Below are the code and all the weights of a small trained network. Each question names an input and a class and asks about switching units off, where a switched-off unit gives its printed mean instead of its output.

import numpy as np


def w(rows, s, z=0):
    codes = np.array(rows[::2]) - 128.0
    scale = np.full(codes.shape[1], s)
    scale[-1] = z or s
    return codes * scale


def f(y):
    return y / 2 * (1 + np.tanh(0.7978845608 * (y + 0.044715 * y**3)))


def log_softmax(a):
    a = a - a.max(-1, keepdims=True)
    return a - np.log(np.exp(a).sum(-1, keepdims=True))


def net(x, mask):
    res = np.array(x, float).reshape(1, 5) / 4 @ E
    y = f(res @ A[0][:, :-1].T + A[0][:, -1])
    res = res + np.where(mask, y, B[0][:, -1]) @ B[0][:, :-1]
    return log_softmax(res[-1] @ U[:, :-1].T + U[:, -1])


A, B = {}, {}
E = w([
[79,154,139,229,181,123,1],'x0',
[208,135,31,44,62,86,7],'x1',
[158,60,250,164,111,25,63],'x2',
[73,190,168,54,114,163,137],'x3',
[166,233,83,96,175,51,66],'x4',
],0.009)
A[0] = w([
[110,244,196,138,169,75,97,179],'neuron 1',
[159,105,172,207,214,169,155,122],'neuron 2',
[219,97,167,114,139,112,139,25],'neuron 3',
[34,99,91,106,132,159,190,100],'neuron 4',
[225,86,87,139,164,49,184,113],'neuron 5',
[166,116,165,75,49,180,209,169],'neuron 6',
[144,25,98,80,140,149,181,143],'neuron 7',
[60,191,153,133,168,111,86,228],'neuron 8',
[151,222,42,173,133,65,135,89],'neuron 9',
[155,50,98,144,72,161,136,32],'neuron 10',
[146,117,96,178,86,120,137,1],'neuron 11',
[169,81,121,198,140,77,65,143],'neuron 12',
[94,82,98,51,74,177,186,91],'neuron 13',
[164,129,91,130,156,121,151,105],'neuron 14',
[185,135,121,81,56,41,118,191],'neuron 15',
[185,153,102,79,59,148,153,112],'neuron 16',
[110,211,27,146,90,149,90,193],'neuron 17',
[123,61,169,150,168,73,124,40],'neuron 18',
[172,58,194,182,139,75,118,101],'neuron 19',
[219,120,116,120,131,64,188,152],'neuron 20',
[148,114,146,138,129,33,119,211],'neuron 21',
],0.011,0.0067)
B[0] = w([
[231,168,127,60,240,158,71,237],'neuron 1',
[59,101,138,143,71,185,222,225],'neuron 2',
[111,111,36,70,109,35,183,151],'neuron 3',
[105,105,105,171,151,161,238,216],'neuron 4',
[199,230,28,160,195,178,124,196],'neuron 5',
[164,72,206,24,215,168,163,246],'neuron 6',
[117,218,150,88,215,138,77,203],'neuron 7',
[230,140,115,102,178,203,59,232],'neuron 8',
[157,24,45,47,99,77,141,200],'neuron 9',
[175,113,162,78,220,73,32,159],'neuron 10',
[225,19,102,115,234,104,93,124],'neuron 11',
[206,63,211,164,132,88,60,233],'neuron 12',
[207,133,174,20,191,148,182,221],'neuron 13',
[168,86,33,108,82,52,112,145],'neuron 14',
[121,95,2,132,124,124,123,243],'neuron 15',
[135,76,59,114,138,144,200,199],'neuron 16',
[198,150,49,144,140,118,209,241],'neuron 17',
[118,165,248,161,164,130,72,178],'neuron 18',
[152,158,151,226,54,77,86,225],'neuron 19',
[154,232,131,104,212,133,156,198],'neuron 20',
[162,143,99,197,134,100,28,225],'neuron 21',
],0.0082,0.011)
U = w([
[121,90,142,170,167,164,167,191],'0',
[88,177,74,38,93,64,106,15],'1',
[155,88,141,54,141,184,152,147],'2',
[93,84,219,76,98,112,172,1],'3',
[124,178,1,174,81,129,164,103],'4',
[82,48,175,255,112,88,23,161],'5',
[199,178,108,116,158,71,59,161],'6',
],0.0095,0.0076)

Each question gives the input, the list of numbers given to net, and the class t.
The units are the neurons (one row each of A and B). Each row of codes is followed by its name. A weight is (code - 128) times the scale printed after its matrix; where a second scale follows, it is the last column's (A, B and U).
mask holds one flag per neuron, in row order. A switched-off neuron (its flag False) gives its mean, the last column of its row in B, instead of its output. The means were averaged over made-up inputs and are rounded, as every weight is.
A unit's drop is (log p(t) with every unit on - log p(t) with that unit switched off) / (log p(t) with every unit on - log p(t) with every unit switched off).
The circuit of an input: a set's keep is (log p(t) with only the set's units on - log p(t) with every unit switched off) / (log p(t) with every unit on - log p(t) with every unit switched off). Starting from the 12 units with the biggest drops (on a tie, the unit counted first), units are removed one at a time, each time the one whose removal leaves the highest keep (on an exact tie, the one counted first), for as long as the keep stays at least 0.8.
units of the circuit, in order: the units of the circuit, biggest drop first
most important unit: the unit with the biggest drop
k most important neurons: the k neurons with the biggest drops, biggest first
drop when u is switched off: that unit's drop, to one decimal
input [-4,6,4,5,3], class 4: most important unit : neuron 15
input [-6,-3,8,4,-1], class 3: 2 most important neurons : (neuron 6; neuron 8)
input [-5,-2,7,-6,-4], class 6: 4 most important neurons : (neuron 5; neuron 20; neuron 7; neuron 3)
input [-7,6,7,7,0], class 2: 3 most important neurons : (neuron 6; neuron 16; neuron 13)
input [7,-5,-1,0,1], class 2: units of the circuit, in order : (neuron 2; neuron 8)
input [8,7,-7,-3,4], class 4: 2 most important neurons : (neuron 17; neuron 6)
input [-3,-8,-6,-3,7], class 4: 4 most important neurons : (neuron 6; neuron 13; neuron 12; neuron 14)
input [4,-1,-2,0,-3], class 0: 3 most important neurons : (neuron 15; neuron 19; neuron 21)
input [-5,8,-8,5,4], class 2: 2 most important neurons : (neuron 13; neuron 6)
input [-5,8,-2,1,-1], class 2: 3 most important neurons : (neuron 6; neuron 13; neuron 16)
input [-8,-2,0,4,8], class 2: 3 most important neurons : (neuron 6; neuron 16; neuron 19)
input [-8,2,-6,1,6], class 2: 2 most important neurons : (neuron 6; neuron 13)
input [-4,8,6,1,4], class 4: drop when neuron 15 is switched off : 0.6
input [-3,6,-7,2,3], class 4: units of the circuit, in order : (neuron 17)
input [3,-6,3,-4,6], class 5: drop when neuron 12 is switched off : 0.2
input [-3,7,2,3,4], class 4: drop when neuron 15 is switched off : 0.1
